Below are the code and all the weights of a small trained network. Each question names an input and a class and asks about switching units off, where a switched-off unit gives its printed mean instead of its output.

import numpy as np


def w(rows, s, z=0):
    codes = np.array(rows[::2]) - 128.0
    scale = np.full(codes.shape[1], s)
    scale[-1] = z or s
    return codes * scale


def f(y):
    return np.maximum(y, 0)


def log_softmax(a):
    a = a - a.max(-1, keepdims=True)
    return a - np.log(np.exp(a).sum(-1, keepdims=True))


def net(x, mask):
    res = np.array(x, float).reshape(1, 4) / 4 @ E
    y = f(res @ A[0][:, :-1].T + A[0][:, -1])
    res = res + np.where(mask, y, B[0][:, -1]) @ B[0][:, :-1]
    return log_softmax(res[-1] @ U[:, :-1].T + U[:, -1])


A, B = {}, {}
E = w([
[167,135,153,112,170],'x0',
[65,28,179,89,160],'x1',
[181,101,208,253,85],'x2',
[135,163,224,58,36],'x3',
],0.013)
A[0] = w([
[131,130,93,191,166,53],'N0',
[85,63,181,122,143,93],'N1',
[123,103,136,114,153,154],'N2',
[146,61,166,188,117,110],'N3',
[139,194,160,169,59,111],'N4',
[159,177,86,135,117,201],'N5',
[128,104,151,170,130,53],'N6',
[72,155,97,142,83,115],'N7',
[93,31,72,78,179,139],'N8',
[104,80,109,86,157,144],'N9',
[97,127,178,142,123,28],'N10',
[145,105,70,188,178,243],'N11',
[137,113,99,187,164,171],'N12',
[144,74,157,187,130,1],'N13',
[125,125,161,72,90,20],'N14',
[149,62,158,199,124,221],'N15',
[163,97,80,166,145,76],'N16',
[100,99,95,113,173,137],'N17',
[167,222,61,142,127,84],'N18',
[129,91,91,88,176,156],'N19',
[177,127,127,117,142,145],'N20',
[122,156,104,83,131,190],'N21',
[77,237,81,6,129,66],'N22',
[104,88,108,167,101,103],'N23',
[118,130,144,125,167,143],'N24',
[160,132,161,116,149,130],'N25',
[130,128,92,194,174,66],'N26',
[132,12,174,99,114,199],'N27',
[98,111,180,99,116,95],'N28',
[93,61,180,118,131,7],'N29',
[105,180,89,53,139,167],'N30',
[190,179,163,144,79,115],'N31',
[167,75,44,204,181,158],'N32',
[107,40,173,109,126,24],'N33',
[104,76,93,112,169,150],'N34',
[91,70,103,124,183,127],'N35',
],0.012,0.0088)
B[0] = w([
[160,185,162,98,117,170],'N0',
[94,215,112,115,188,187],'N1',
[141,89,95,123,108,164],'N2',
[101,166,126,101,162,204],'N3',
[182,109,154,127,80,202],'N4',
[125,183,175,65,135,198],'N5',
[113,131,113,159,154,153],'N6',
[148,128,128,103,139,156],'N7',
[173,47,139,167,70,243],'N8',
[144,85,138,167,103,198],'N9',
[145,134,160,119,114,144],'N10',
[115,117,92,157,149,246],'N11',
[99,133,103,124,177,201],'N12',
[20,85,1,206,237,166],'N13',
[30,119,39,208,238,159],'N14',
[171,193,184,67,82,243],'N15',
[127,205,196,37,124,167],'N16',
[161,73,139,150,97,194],'N17',
[75,136,73,169,201,195],'N18',
[141,95,136,163,101,205],'N19',
[144,109,109,125,116,151],'N20',
[117,121,100,140,167,197],'N21',
[91,191,149,87,148,252],'N22',
[126,146,135,127,141,158],'N23',
[137,116,108,136,121,153],'N24',
[136,129,111,133,106,153],'N25',
[135,203,182,69,133,178],'N26',
[71,129,56,175,196,232],'N27',
[84,187,104,119,153,171],'N28',
[132,183,178,73,140,165],'N29',
[93,171,122,104,198,227],'N30',
[208,94,161,152,60,201],'N31',
[59,170,135,117,198,243],'N32',
[99,203,178,39,148,173],'N33',
[191,67,121,186,62,202],'N34',
[179,73,139,168,90,202],'N35',
],0.0095,0.015)
U = w([
[53,108,27,182,203,189],'0',
[100,175,239,12,135,9],'1',
[184,29,163,183,8,203],'2',
],0.013,0.0012)

Each question gives the input, the list of numbers given to net, and the class t.
The units are the neurons (one row each of A and B). Each row of codes is followed by its name. A weight is (code - 128) times the scale printed after its matrix; where a second scale follows, it is the last column's (A, B and U).
mask holds one flag per neuron, in row order. A switched-off neuron (its flag False) gives its mean, the last column of its row in B, instead of its output. The means were averaged over made-up inputs and are rounded, as every weight is.
A unit's drop is (log p(t) with every unit on - log p(t) with that unit switched off) / (log p(t) with every unit on - log p(t) with every unit switched off).
The circuit of an input: a set's keep is (log p(t) with only the set's units on - log p(t) with every unit switched off) / (log p(t) with every unit on - log p(t) with every unit switched off). Starting from the 12 units with the biggest drops (on a tie, the unit counted first), units are removed one at a time, each time the one whose removal leaves the highest keep (on an exact tie, the one counted first), for as long as the keep stays at least 0.8.
units of the circuit, in order: the units of the circuit, biggest drop first
most important unit: the unit with the biggest drop
k most important neurons: the k neurons with the biggest drops, biggest first
drop when u is switched off: that unit's drop, to one decimal
input [4,1,-8,5], class 0: most important unit -> N14
input [4,-8,1,-7], class 1: 4 most important neurons -> [N16 N26 N5 N0]
input [-3,-5,7,1], class 2: 3 most important neurons -> [N31 N22 N4]
input [-2,0,2,0], class 1: 4 most important neurons -> [N8 N34 N13 N35]
input [2,2,-7,1], class 0: 2 most important neurons -> [N30 N22]
input [-8,-5,1,0], class 1: 3 most important neurons -> [N27 N8 N5]
input [3,-1,1,4], class 2: 2 most important neurons -> [N22 N32]
input [-4,7,0,2], class 0: 3 most important neurons -> [N27 N5 N22]
input [-6,-7,0,2], class 1: 3 most important neurons -> [N5 N8 N34]
input [0,3,-5,6], class 0: drop when N14 is switched off -> 0.3
input [-2,6,-6,-1], class 2: drop when N8 is switched off -> 0.2
input [2,-7,3,4], class 2: drop when N4 is switched off -> 0.0
input [0,-7,8,2], class 2: drop when N31 is switched off -> 2.8
input [-4,5,-7,8], class 0: units of the circuit, in order -> [N14]
